12.1,-2.7,-4.4,-23.6,-1.9,-1.9,-4.0,-3.7,-1.3,-15.5,-2.5,-13.9,7.0,-9.5,-5.1,-3.6,0.9,2.8,-5.7,10.9,5.0,22.1,-5.1,2.5,3.7,-5.5,8.7,7.8,6.9,-2.4  (137)
12.1,-2.7,-4.4,-23.6,-1.9,-1.9,-4.0,-3.7,-1.3,-15.5,-2.5,-13.9,7.0,-9.5,-5.1,2.3,0.9,2.8,-5.7,10.9,5.0,22.1,-5.1,2.5,3.7,-5.5,8.7,7.8,6.9,-2.4  (103)
15.5,-6.9,-9.5,-31.2,-7.5,-4.0,-9.8,-11.2,6.1,-14.3,-11.3,-8.6,-3.4,0.8,-14.3,-3.6,-4.2,4.5,0.5,-16.0,-10.2,35.3,8.0,2.8,-11.8,-2.3,-11.0,-4.8,-4.3,-6.3  (134)
7.3,-9.4,-3.8,-12.9,-2.2,1.9,-4.9,-7.5,3.2,-15.6,-1.8,-11.1,7.2,-7.7,-0.7,3.3,6.3,5.5,-7.6,9.0,9.6,43.1,-6.7,1.3,0.7,-2.4,7.2,8.9,5.9,-1.9  (79)
-9.9,4.8,-8.6,26.1,4.1,-9.8,-4.0,6.5,8.8,-16.9,7.5,3.6,2.8,0.2,0.8,0.1,-1.2,0.4,-6.2,-4.3,10.4,2.9,-2.5,-1.2,14.6,1.5,12.9,3.9,-5.9,-11.6  (68)
16.3,-5.1,-9.9,-33.0,-10.2,-2.8,-9.9,-12.9,3.3,-14.8,-7.8,-3.2,-1.3,-2.8,-8.6,-2.2,-0.9,5.9,1.1,-15.6,-11.9,46.4,9.6,2.6,-9.5,-0.5,-11.1,-5.8,-2.5,-7.7  (37)
3.8,-3.5,0.8,-4.8,-2.7,-0.2,-3.1,-0.4,-0.3,-15.7,-0.8,-6.5,2.2,0.2,3.6,-2.8,7.7,11.1,-3.0,-2.3,-0.4,87.4,-1.6,-1.2,-1.0,0.3,4.1,-6.9,6.6,2.5  (10)
-7.0,20.7,-26.9,19.4,23.8,2.8,-4.0,10.7,12.4,-13.8,-15.1,-0.7,19.7,-12.2,3.3,-25.0,4.0,-11.9,-19.1,-13.1,-1.6,-94.4,-0.4,-13.5,46.3,-11.2,13.2,3.8,4.6,-43.0  (127)
-9.1,4.6,-9.3,24.3,2.0,13.1,-8.4,6.6,2.9,-17.5,12.1,-0.1,6.3,2.2,-0.8,-3.4,-1.5,2.0,-8.9,-4.7,6.9,15.8,-5.5,2.5,3.7,8.7,7.8,-5.1,-7.5,-5.0  (149)
15.5,-6.2,-9.5,-31.2,-7.5,-4.0,-9.8,-11.2,6.1,-14.3,-11.3,-8.6,-3.4,0.8,-14.3,-3.6,-4.2,4.5,0.5,-16.0,-10.2,34.5,8.0,2.8,-11.8,-2.3,-11.0,-4.8,-4.3,-6.3  (49)
0.7,-6.8,3.7,2.2,1.6,1.0,0.8,2.4,-6.5,-15.2,-5.0,-3.4,2.7,-0.6,-4.2,-2.8,0.2,-3.5,-0.8,1.2,0.7,-27.9,5.6,1.6,-5.2,-4.3,9.4,2.3,2.3,2.4  (216)
asked: 12.1,-2.7,-4.4,-23.6,-1.9,-1.9,-4.0,-3.7,-1.3,-15.5,-2.5,-13.9,7.0,-9.5,-5.1,-3.6,0.9,2.8,-5.7,10.9,5.0,22.1,-5.1,2.5,3.7,-5.5,8.7,7.8,6.9,-2.4 -> (137)
asked: 15.5,-6.9,-9.5,-31.2,-7.5,-4.0,-9.8,-11.2,6.1,-14.3,-11.3,-8.6,-3.4,0.8,-14.3,-3.6,-4.2,4.5,0.5,-16.0,-10.2,35.3,8.0,2.8,-11.8,-2.3,-11.0,-4.8,-4.3,-6.3 -> (134)

-30.8,-12.0,14.4,7.8,-0.8,-11.6,5.1,-7.1,2.2,-10.4,-26.5,27.9,-8.5,0.9,7.5,15.2,15.9,19.7,-22.3,-0.7,-18.9,-37.4,26.7,4.9,13.9,-7.6,0.5,-1.3,-2.0,-13.5,17.2,-1.0,14.2,7.3,5.0,-9.7,1.0,-2.9 -> (216)
25.0,11.1,-8.6,-10.9,-7.7,20.2,-8.3,-9.6,5.5,3.2,27.9,-19.3,11.0,6.2,-5.8,-14.2,-0.3,-23.8,23.6,-10.8,16.8,37.5,-5.9,2.9,-2.6,2.9,15.0,8.4,11.4,7.8,-10.3,-10.7,-15.4,7.4,-10.0,18.8,1.2,8.3 -> (79)
25.0,11.1,-8.6,-10.9,-7.7,20.2,-8.3,-9.6,21.0,3.2,-36.8,-19.3,11.0,6.2,13.6,-14.2,-0.3,-23.8,23.6,-10.8,16.8,37.5,-5.9,2.9,-2.6,2.9,15.0,8.4,11.4,7.8,-10.3,-30.4,-15.4,7.4,-10.0,18.8,1.2,8.3 -> (103)
-39.1,-13.7,21.0,5.3,-10.1,-2.9,1.5,-25.3,9.9,-18.1,-26.8,38.0,-6.0,8.5,8.7,16.6,32.3,16.9,-22.0,-13.6,-22.2,-40.2,51.0,12.5,27.4,-12.4,17.6,6.4,7.6,-20.8,25.0,-14.2,14.3,22.5,-1.0,-0.5,3.4,3.3 -> (134)
-45.9,-18.1,21.2,12.2,-1.0,-17.6,8.1,-10.3,3.0,-14.7,-40.3,41.5,-12.7,0.8,10.6,22.6,22.3,29.5,-32.9,-0.6,-27.8,-56.6,39.4,6.3,20.4,-11.2,0.1,-2.2,-2.8,-20.4,25.3,-1.8,21.7,9.7,7.5,-14.8,1.3,-4.4 -> (37)
47.5,17.5,-25.3,-7.0,11.4,4.4,-2.4,29.2,-11.4,21.3,33.8,-46.5,7.3,-9.1,-11.0,-20.5,-37.9,-21.2,27.3,15.3,27.1,49.4,-60.1,-14.9,-32.4,15.3,-19.3,-7.2,-8.5,25.0,-30.0,16.1,-17.7,-26.3,0.6,1.8,-4.0,-3.9 -> (10)
42.2,13.3,-28.1,1.8,25.6,-15.1,5.4,52.4,-22.4,27.6,19.0,-46.2,-1.3,-20.5,-9.6,-14.9,-55.2,-6.3,13.5,34.1,21.0,32.4,-81.5,-24.6,-45.1,18.7,-44.5,-19.6,-24.5,27.4,-32.0,34.6,-8.4,-46.1,11.4,-18.4,-7.0,-14.4 -> (127)
8.6,11.4,13.3,18.7,13.9,-34.9,15.0,18.3,-9.7,-4.4,-46.5,31.2,-18.6,-11.6,10.3,22.9,-2.4,39.6,-39.3,20.2,-27.5,-61.3,6.3,-5.6,1.7,-4.4,-27.6,-15.3,-19.9,-12.6,16.5,19.5,25.8,-14.6,17.5,-32.6,-2.5,-15.2 -> (137)
70.8,28.1,-32.5,-19.4,1.1,27.6,-12.2,13.6,-3.9,22.6,62.3,-63.3,19.8,-0.3,-17.1,-34.1,-33.4,-46.4,51.4,-0.2,42.9,87.0,-58.2,-9.6,-31.0,16.5,1.0,4.3,5.6,30.9,-38.5,1.2,-33.0,-14.4,-11.7,23.8,-2.4,6.8 -> (149)
-22.0,-13.6,-1.2,24.8,33.7,-52.8,22.0,57.4,-26.4,12.4,-45.5,8.5,-24.1,-27.6,6.3,18.2,-39.0,44.9,-39.7,47.5,-20.4,-55.4,-45.9,-22.8,-27.5,6.4,-63.5,-31.8,-40.2,2.0,-0.4,46.6,26.5,-47.8,29.4,-52.6,-7.4,-28.2 -> (3)
-0.4,1.6,3.9,-5.7,-10.0,12.8,-5.1,-18.4,8.2,-6.0,7.1,3.8,5.4,8.5,0.2,-1.6,15.1,-8.5,6.3,-14.0,1.4,7.3,19.6,7.9,11.4,-3.3,19.0,9.3,11.3,-3.8,3.7,-13.8,-4.0,15.4,-7.8,12.7,2.8,7.4 -> (68)
rev: 13.6,6.2,11.0,-19.3,-36.8,3.2,21.0,-9.6,-8.3 -> (103)
rev: 34.1,13.5,-6.3,-55.2,-14.9,-9.6,-20.5,-1.3,-46.2,19.0,27.6 -> (127)
rev: -7.2,-19.3,15.3,-32.4,-14.9,-60.1,49.4,27.1,15.3,27.3,-21.2,-37.9 -> (10)
rev: 10.6,0.8,-12.7,41.5,-40.3,-14.7,3.0,-10.3,8.1,-17.6,-1.0 -> (37)
rev: -37.4,-18.9,-0.7,-22.3,19.7,15.9 -> (216)
asked: 25.0,11.1,-8.6,-10.9,-7.7,20.2,-8.3,-9.6,5.5,3.2,27.9,-19.3,11.0,6.2,-5.8,-14.2,-0.3,-23.8,23.6,-10.8,16.8,37.5,-5.9,2.9,-2.6,2.9,15.0,8.4,11.4,7.8,-10.3,-10.7,-15.4,7.4,-10.0,18.8,1.2,8.3 -> (79)

-34.7,5.8,-5.5,27.0,38.9,-14.5,-9.8,78.1,-42.8,40.2,-4.9,17.3 -> (137)
-9.8,78.1,-42.8,40.3,-4.9,-14.5,-9.8,78.1,29.1,-10.1,17.4,33.0 -> (149)
15.3,-30.7,-52.2,19.3,-14.5,38.9,-41.7,-62.9,-46.5,-16.3,6.6,-10.7 -> (134)
rev: 40.2,-42.8,78.1,-9.8,-14.5,38.9,27.0,-5.5,5.8,-34.7 -> (137)
rev: -5.5,5.8,-34.7 -> (137)
rev: -14.5,-4.9 -> (149)
rev: -4.9,40.2,-42.8,78.1,-9.8 -> (137)
rev: -4.9,40.3,-42.8,78.1 -> (149)
rev: -10.1,29.1,78.1,-9.8,-14.5,-4.9,40.3,-42.8,78.1,-9.8 -> (149)

